[-42  40 -36 -54  50] = vebed
[-51 -52 -34  41  38] = tagom
[ 40 -42 -36 -55  50] = laso
order: [ 38  41 -34 -52 -51]
tagom
order: [ 50  40 -42 -36 -55]
laso
order: [-54 -42 -36  40  50]
vebed
order: [ 50 -54 -36  40 -42]
vebed
order: [ 38 -51 -52 -34  41]
tagom
order: [-54  50 -42  40 -36]
vebed

[ 0  0  1 10 34 50 35  8  0  0  1  0  2  1 -1  0  1  0  2 -1  2  1  1 -2
 -1  0  1  1  0 -1 -1 -1  0 -3  0 -1 -1  0 -2 -1 -3  1  1]  Pofo
[ 0  0  2 34 -1  1 -1  1  2 10 -2  1  1  1  0 -1  1  1  0 35  0  0  8 -1
  0 -1 -3 -1 -1  1  1  2  0  1 -2  0 -1  0 -1 50 -2  0  1]  zelu
[-1  2  0 -1 35  0  8  1  0  1 10  1  1 -1  0  0 -2  1  2  0  0  1 50 -3
  0  0  1 -1 -1 -1  0  0 -1  1 -2 -3 -1 34  1  0 -1  0  2]  vebed
[ 2  0  0 -1 50 34 -1  1  2 10 -1 -3  2 35 -2 -1  0  1 -1  0 -2  1 -1  1
  0  0 -3  1  0  8  1  1  0  1  1 -1  0  1 -1  0  0  0 -1]  Viz
order: [ 2  0 -1  0  1 34 -1 -3 -2  1 -1  0  0 -1 -1 -1  1  0  0 -3 50  1  0  0
  2  1 -2  0  0 -1  1  1 10  1  0  1  8  0 35 -1  0  2 -1]
vebed
order: [-3 -2 -2 -2 -1 -1 -1 -1 -1 -1 -1 -1 -1  0  0  0  0  0  0  0  0  0  0  0
  1  1  1  1  1  1  1  1  1  1  1  2  2  2  8 10 34 35 50]
zelu
order: [ 1  0 -2 50 -1  0 -1  0 -2  1  0  2  1  1 -1 -1 -3 -1  0 -1  8  0  0 35
  0  1  1 -1  0  1  1  1 -2 10  2  1 -1  1 -1 34  2  0  0]
zelu
order: [-1  0  2 -1  8 34  0  1  1  0  0 -1  0 -1  0  0  1  1  1 -1  1  0 10 -2
 50  0  0 -1 -3 -3  1 -1  2  0 -2  2  0 -1 -1  0  1 35  1]
vebed
order: [ 1  0 -1  0  2 -1  2  0 -1 35  0  8  1  0  1 10  1  1 -1  0  0 -2  1  2
  0  0  1 50 -3  0  0  1 -1 -1 -1  0  0 -1  1 -2 -3 -1 34]
vebed
order: [-1  8 -1 -1  1  1 -2 -1 34 -2 -1  1  1  1  2  0 35  1 -3  1  0  0  0  0
  0  0  2  1 -1 -2 -1  0 -1 50  1 10  1  1  0  0  2 -1  0]
zelu
order: [ 1  0  1  1  0 -1 -1 -1  0 -1  1 -2 -1 -1  8 -2 35 -1 -1  1  0 -2 10  0
  2  2  1  0 34 50  0  0  0  1 -1 -3  2  1  0  0  1  1  1]
zelu

[ 16 -38 -40 -24 -22  19   8 -23  -8 -39  16  -3 -21   3 -22 -17 -26 -32
 -12   6   9 -28  13  15 -42  16  15   2 -21   3  14 -26 -10 -40 -36 -25
  -2   4 -18 -33 -22 -40 -11  18 -31   3 -19   6 -16  -3 -19 -40 -36 -24] -> vebed
[ 29  25 -21 -47 -57  14 -47 -41 -36  17 -55 -12   3 -37  23 -15 -37 -33
 -33   4  22 -52 -26 -55  14 -38 -16  28 -44  21  29 -33 -21   8 -23 -24
  -9 -57   7 -57  -6 -50 -27  26  -3  29   5 -58 -42 -42  -1 -54  14 -11] -> zelu
[-16 -11  -8   0   1 -14   1   0   0 -15  -1 -10  -7   0 -12 -10  -5  -1
   0  -8 -12   1  -8   1 -14   2  -3 -16   1 -15 -16  -1  -8 -13  -2  -8
  -4   1  -8  -2 -12   1  -7 -12 -12 -15  -7   2   0  -3  -7  -1  -9  -5] -> Viz
[  1  -1  -7  -9   2   1   1  -5 -16 -16   1   0 -12 -12  -1  -8  -3   0
  -8 -16  -8  -7 -12  -1  -1 -12  -2   2 -12  -4   1  -5   0   0  -8 -15
   0 -14  -8 -10  -8 -13   0 -15 -14 -11  -7  -3  -2   1 -15  -7 -10   1] -> lizap
[-16 -41 -11   3  15 -28 -36  15 -19 -40 -24   3  -8 -40 -32 -33 -22 -31
 -38   8   9  16 -25   3  16 -10 -19 -24  13   6 -22 -21  14 -40 -36 -17
 -23 -12 -26 -22  -2 -18 -21   4 -39  16  -3  18 -40   6 -26  -3  19   2] -> Nolu
order: [-41 -40 -40 -40 -40 -39 -38 -36 -36 -33 -32 -31 -28 -26 -26 -25 -24 -24
 -23 -22 -22 -22 -21 -21 -19 -19 -18 -17 -16 -12 -11 -10  -8  -3  -3  -2
   2   3   3   3   4   6   6   8   9  13  14  15  15  16  16  16  18  19]
Nolu
order: [-58 -57 -57 -57 -55 -55 -54 -52 -50 -47 -47 -44 -42 -42 -41 -38 -37 -37
 -36 -33 -33 -33 -27 -26 -24 -23 -21 -21 -16 -15 -12 -11  -9  -6  -3  -1
   3   4   5   7   8  14  14  14  17  21  22  23  25  26  28  29  29  29]
zelu
order: [  6   9 -22 -26 -26   2 -32  14 -40 -12   3 -38  -8  -2 -24 -40 -22  -3
 -24 -11   3  13 -28 -22   6 -39 -16 -33 -36   8 -18 -36  16  19 -21 -23
 -10 -19 -17 -19 -40  15  16   4 -31  15 -25 -42 -40 -21  -3  18   3  16]
vebed
order: [-42 -40 -40 -40 -40 -39 -38 -36 -36 -33 -32 -31 -28 -26 -26 -25 -24 -24
 -23 -22 -22 -22 -21 -21 -19 -19 -18 -17 -16 -12 -11 -10  -8  -3  -3  -2
   2   3   3   3   4   6   6   8   9  13  14  15  15  16  16  16  18  19]
vebed
order: [ -3 -19 -40 -36 -24  16 -38 -40 -24 -22  19   8 -23  -8 -39  16  -3 -21
   3 -22 -17 -26 -32 -12   6   9 -28  13  15 -42  16  15   2 -21   3  14
 -26 -10 -40 -36 -25  -2   4 -18 -33 -22 -40 -11  18 -31   3 -19   6 -16]
vebed
order: [ -1 -54  14 -11  29  25 -21 -47 -57  14 -47 -41 -36  17 -55 -12   3 -37
  23 -15 -37 -33 -33   4  22 -52 -26 -55  14 -38 -16  28 -44  21  29 -33
 -21   8 -23 -24  -9 -57   7 -57  -6 -50 -27  26  -3  29   5 -58 -42 -42]
zelu

[31  3 -4 -3] = Viz
[31  3 -2 -5] = vebed
[ 3 -2 31 -4] = lonu
order: [31  3 -4 -2]
lonu
order: [-4 -3  3 31]
Viz
order: [-4  3 -2 31]
lonu
order: [-4 -3 31  3]
Viz
order: [-5 31  3 -2]
vebed
order: [-4 -2  3 31]
lonu

[-3  3 -4 -4 -2] -> naru
[-17 -15  16  32 -39] -> lonu
[-2 -1  1  2 -4] -> mivi
[-1  1 -2 -5  2] -> Pofo
[-18   2  -3   6  -4] -> Viz
[ -3  -3 -18   6   2] -> Nolu
order: [  2  -3  -4   6 -18]
Viz
order: [ 2 -1  1 -2 -5]
Pofo
order: [-18  -4  -3   2   6]
Viz
order: [ 16  32 -39 -17 -15]
lonu
order: [-4 -2 -1  1  2]
mivi
order: [ -3 -18   6   2  -3]
Nolu
order: [ 2  1 -4 -2 -1]
mivi

[-30  -1  -9   7   6] = laso
[  7 -10   6  -1 -30] = vebed
[  7 -30   6 -10   0] = tagom
[ 35   1 -33 -11 -14] = Pofo
[-30  31  -1 -37 -14] = Nolu
[ 31 -36 -14  -1 -30] = zelu
order: [-14  35   1 -33 -11]
Pofo
order: [-36 -14  -1  31 -30]
zelu
order: [-30  -1   6 -10   7]
vebed
order: [  6  -1 -10 -30   7]
vebed

[36 38 28  8 -2] = deg
[ 24   1   6  -8 -18] = naru
[38 28 -2 36  9] = laso
[38 29 -2 36  8] = mivi
order: [-2  8 28 36 38]
deg
order: [36  9 38 28 -2]
laso
order: [-2  8 28 38 36]
deg
order: [ -8   1   6  24 -18]
naru

[-14  -7  31   6 -40  24  19  15 -20 -37  -4  22  11  40 -10  12   7 -14
  33  21  15  13  16  -2  43  37   9  37  -6 -10] = deg
[ -2 -30 -18   8 -34  25 -12  29 -38  -9  -2  16 -41  -4 -31  13  14 -24
 -39  12  -9 -13  16 -43 -42 -23  -8 -14 -34 -14] = Viz
[-49  40 -26 -35 -18 -19  37 -29  37 -45  37  -9 -20  37  43   1 -37  -7
 -21 -21  38  35  12 -10 -10 -29  28  37   7  15] = laso
[ 37  15  13  -6  -4   9  21  -2   6  41  22  11 -10  15  19 -40 -20  43
 -10 -37  24   7  12  -7 -14  37  33  16 -14  31] = naru
[-18  38  13 -30  -6 -19  37 -35  37  -8  36 -12 -11  33  45 -23 -25  33
  -7 -31  37  26   3  -4  -4  28  37  34   3  25] = Nolu
[ 44  28 -23  22  17  45  23  40  29  50   3  45  11  -4  33 -23 -21  43
  10 -18  37  27  35   4   5  20  30  20  37  47] = Pofo
order: [ 31 -14  16  33  37 -14  -7  12   7  24 -37 -10  43 -20 -40  19  15 -10
  11  22  41   6  -2  21   9  -4  -6  13  15  37]
naru
order: [-40 -37 -20 -14 -14 -10 -10  -7  -6  -4  -2   6   7   9  11  12  13  15
  15  16  19  21  22  24  31  33  37  37  41  43]
naru

[  5  14  -7 -22  -1 -24   0   8  30 -20  -2  15   8  -4]  Nolu
[-22  30  15  -7  14   8  -2   8  -1   1 -24   5  -4 -20]  Viz
[ 10  13 -27   3  -3  -2 -13 -33   7  -3  19  -5  -6   4]  laso
[-15 -20  -1  -6   9  -8   1 -26   5   4  17   2   0 -12]  naru
[ 22  32  -8  -3  -9  -1   4 -16  -8   9  12  -2   6  32]  mivi
[-20  -4 -24 -22   1   8   5  -7  30  -2  -2  14  15   8]  vebed
order: [ -1   5 -22 -20  15   8  -4  14   1 -24  -2  30  -7   8]
Viz
order: [-20  -4   5 -24   1  -1   8  -2   8  14  -7  15  30 -22]
Viz

[-23  42 -13  -3  46 -15  38 -42  47 -50 -22  37 -44 -10  48  59   3 -14
 -61  37 -44 -30 -30  13 -41  43 -41 -29   3 -62] : naru
[ 42 -15 -29 -44 -44  46 -30  47 -14 -23  37  38 -42  -9  48  13  -3 -50
  59 -41   3 -61 -30 -13 -62 -22 -41   3  37  43] : deg
[ 46  -8  25  -1 -19  15 -48  -8 -20 -29 -39  59  45 -11  56 -15   4  51
 -38  -1  62 -20  23 -44  39 -17 -35 -20  -4 -23] : zelu
order: [ 43  37   3 -41 -22 -62 -13 -30 -61   3 -41  59 -50  -3  13  48  -9 -42
  38  37 -23 -14  47 -30  46 -44 -44 -29 -15  42]
deg
order: [-48 -44 -39 -38 -35 -29 -23 -20 -20 -20 -19 -17 -15 -11  -8  -8  -4  -1
  -1   4  15  23  25  39  45  46  51  56  59  62]
zelu
order: [-62 -61 -50 -44 -44 -42 -41 -41 -30 -30 -29 -23 -22 -15 -14 -13 -10  -3
   3   3  13  37  37  38  42  43  46  47  48  59]
naru
order: [-62   3 -29 -41  43 -41  13 -30 -30 -44  37 -61 -14   3  59  48 -10 -44
  37 -22 -50  47 -42  38 -15  46  -3 -13  42 -23]
naru
order: [ -4  15 -35 -48 -39 -11  46 -38  56  -1 -29  51   4  25  -8  -8 -20 -15
  -1 -23  23 -20  45 -44  59 -19  39  62 -20 -17]
zelu

